Below is a small trained network, with its code and all its weights. Each question gives an input and a target symbol and asks what happens when units are switched off, that is, made to give their printed mean instead of their output.

import numpy as np


def w(rows, s, z=0):
    codes = np.array(rows[::2]) - 128.0
    scale = np.full(codes.shape[1], s)
    scale[-1] = z or s
    return codes * scale


def f(y):
    return y / 2 * (1 + np.tanh(0.7978845608 * (y + 0.044715 * y**3)))


def softmax(a):
    e = np.exp(a - a.max(-1, keepdims=True))
    return e / e.sum(-1, keepdims=True)


def log_softmax(a):
    a = a - a.max(-1, keepdims=True)
    return a - np.log(np.exp(a).sum(-1, keepdims=True))


def net(x, mask):
    ids = ['ΓΘΛαβδζημπστφψω'.index(c) for c in x.split()]
    T = len(ids)
    res = E[ids] + P[:T]
    u = 0
    for l in range(3):
        q, k, v = (res @ M[l].T for M in (Q, K, V))
        z = softmax(np.where(np.tri(T) > 0, q @ k.T / 2**0.5, -1e9)) @ v
        res = res + np.where(mask[u], z, O[l][:, -1]) @ O[l][:, :-1]
        u += 1
        y = f(res @ A[l][:, :-1].T + A[l][:, -1])
        res = res + np.where(mask[u : u + 4], y, B[l][:, -1]) @ B[l][:, :-1]
        u += 4
    return log_softmax(res[-1] @ U[:, :-1].T + U[:, -1])


Q, K, V, O, A, B = {}, {}, {}, {}, {}, {}
E = w([
[225,28,175],'Γ',
[53,203,203],'Θ',
[184,77,181],'Λ',
[178,233,168],'α',
[77,96,152],'β',
[211,88,123],'δ',
[69,104,156],'ζ',
[90,168,178],'η',
[5,175,146],'μ',
[182,84,151],'π',
[145,142,50],'σ',
[59,104,185],'τ',
[162,191,110],'φ',
[175,81,182],'ψ',
[59,111,179],'ω',
],0.016)
P = w([
[226,143,180],'0',
[196,176,174],'1',
[141,197,160],'2',
[118,198,150],'3',
[103,217,157],'4',
[100,211,159],'5',
[87,231,158],'6',
[75,238,139],'7',
[76,226,160],'8',
[75,252,158],'9',
[79,236,162],'10',
[86,221,167],'11',
[105,213,178],'12',
],0.0032)
Q[0] = w([
[106,170,138],'L0H0',
[215,2,172],'L0H0',
],0.0072)
K[0] = w([
[109,65,115],'L0H0',
[221,190,253],'L0H0',
],0.011)
V[0] = w([
[251,255,209],'L0H0',
[135,88,30],'L0H0',
],0.0058)
O[0] = w([
[82,253,175,245],'L0H0',
[121,19,201,138],'L0H0',
],0.0067,0.0013)
A[0] = w([
[128,70,61,196],'L0N0',
[53,1,169,237],'L0N1',
[191,3,246,117],'L0N2',
[5,188,86,2],'L0N3',
],0.0061,0.0037)
B[0] = w([
[136,204,86,176],'L0N0',
[32,158,105,250],'L0N1',
[35,88,2,122],'L0N2',
[124,49,144,124],'L0N3',
],0.0093,0.0021)
Q[1] = w([
[165,155,186],'L1H0',
[187,3,189],'L1H0',
],0.0052)
K[1] = w([
[185,125,80],'L1H0',
[190,192,254],'L1H0',
],0.0035)
V[1] = w([
[79,27,253],'L1H0',
[167,217,187],'L1H0',
],0.0077)
O[1] = w([
[11,3,226,1],'L1H0',
[150,91,221,207],'L1H0',
],0.0064,0.0035)
A[1] = w([
[113,54,29,133],'L1N0',
[255,51,94,108],'L1N1',
[21,20,174,1],'L1N2',
[198,158,204,20],'L1N3',
],0.0066,0.0038)
B[1] = w([
[63,63,48,147],'L1N0',
[113,184,17,184],'L1N1',
[253,205,15,250],'L1N2',
[69,103,49,212],'L1N3',
],0.0072,0.0015)
Q[2] = w([
[100,41,156],'L2H0',
[46,234,2],'L2H0',
],0.0049)
K[2] = w([
[130,155,61],'L2H0',
[212,113,4],'L2H0',
],0.0048)
V[2] = w([
[82,65,72],'L2H0',
[155,253,65],'L2H0',
],0.0048)
O[2] = w([
[104,254,189,97],'L2H0',
[47,109,204,254],'L2H0',
],0.0061,0.008)
A[2] = w([
[241,150,48,44],'L2N0',
[124,214,254,138],'L2N1',
[6,154,240,4],'L2N2',
[181,104,54,71],'L2N3',
],0.0074,0.0048)
B[2] = w([
[204,125,55,162],'L2N0',
[204,92,152,253],'L2N1',
[174,39,5,215],'L2N2',
[140,59,77,123],'L2N3',
],0.011,0.0045)
U = w([
[219,146,2,70],'Γ',
[114,98,127,55],'Θ',
[126,150,111,109],'Λ',
[82,126,190,182],'α',
[23,119,167,254],'β',
[61,19,51,99],'δ',
[106,147,141,122],'ζ',
[73,169,100,176],'η',
[112,126,161,122],'μ',
[132,134,102,52],'π',
[213,186,222,178],'σ',
[135,122,114,17],'τ',
[175,33,149,208],'φ',
[176,5,101,62],'ψ',
[99,106,167,120],'ω',
],0.0094,0.0052)

Each question gives the input, a string of symbols that net reads in full, and the target symbol t.
The units are the heads (2 rows each of Q, K, V and O) and the neurons (one row each of A and B). Each row of codes is followed by its name. A weight is (code - 128) times the scale printed after its matrix; where a second scale follows, it is the last column's (O, A, B and U).
mask holds one flag per unit, layer by layer, with each layer's heads first. A switched-off unit (its flag False) gives its mean, the last column of its rows in O or B, instead of its output. The means were averaged over made-up inputs and are rounded, as every weight is.
A unit's drop is (log p(t) with every unit on - log p(t) with that unit switched off) / (log p(t) with every unit on - log p(t) with every unit switched off).
The circuit of an input: a set's keep is (log p(t) with only the set's units on - log p(t) with every unit switched off) / (log p(t) with every unit on - log p(t) with every unit switched off). Starting from the 12 units with the biggest drops (on a tie, the unit counted first), units are removed one at a time, each time the one whose removal leaves the highest keep (on an exact tie, the one counted first), for as long as the keep stays at least 0.8.
circuit, biggest first: the units of the circuit, biggest drop first
k most important neurons: the k neurons with the biggest drops, biggest first
top k neurons in layer l: the k neurons of layer l with the biggest drops, biggest first
drop of u: that unit's drop, to one decimal
input σ Λ ζ σ β β φ σ α σ ζ, target δ: circuit, biggest first => L2N2; L0N1
input φ φ φ Λ η α β α τ, target ψ: circuit, biggest first => L2N2; L1H0
input σ σ Θ σ ζ, target δ: 4 most important neurons => L2N2; L0N1; L0N0; L1N1
input σ σ ζ μ σ σ α μ σ Λ Λ, target σ: circuit, biggest first => L0H0; L2N1
input η σ α σ β β Γ, target σ: circuit, biggest first => L0H0
input β α η σ σ φ σ ζ σ τ, target δ: 3 most important neurons => L2N2; L0N1; L0N2
input α α ζ, target ψ: top 2 neurons in layer 2 => L2N2; L2N1
input σ σ β σ φ σ α α ζ σ ζ ζ ω, target δ: 2 most important neurons => L2N2; L0N1
input α α σ Λ α σ α ζ Λ σ π, target σ: 2 most important neurons => L2N1; L2N2
input σ Λ σ σ σ β σ β α ζ ζ Γ, target σ: 2 most important neurons => L2N2; L2N1
input α φ β, target ψ: top 2 neurons in layer 1 => L1N2; L1N3
input α ζ Γ σ φ ζ σ σ σ ζ δ, target σ: drop of L0H0 => 1.7
input σ σ σ β, target δ: drop of L1N2 => -0.1
input ζ α μ η σ σ φ α ζ ψ, target σ: top neuron in layer 0 => L0N1
input β β σ Γ, target δ: drop of L0N2 => 1.0
input σ σ σ φ β, target δ: top 3 neurons in layer 0 => L0N1; L0N2; L0N0
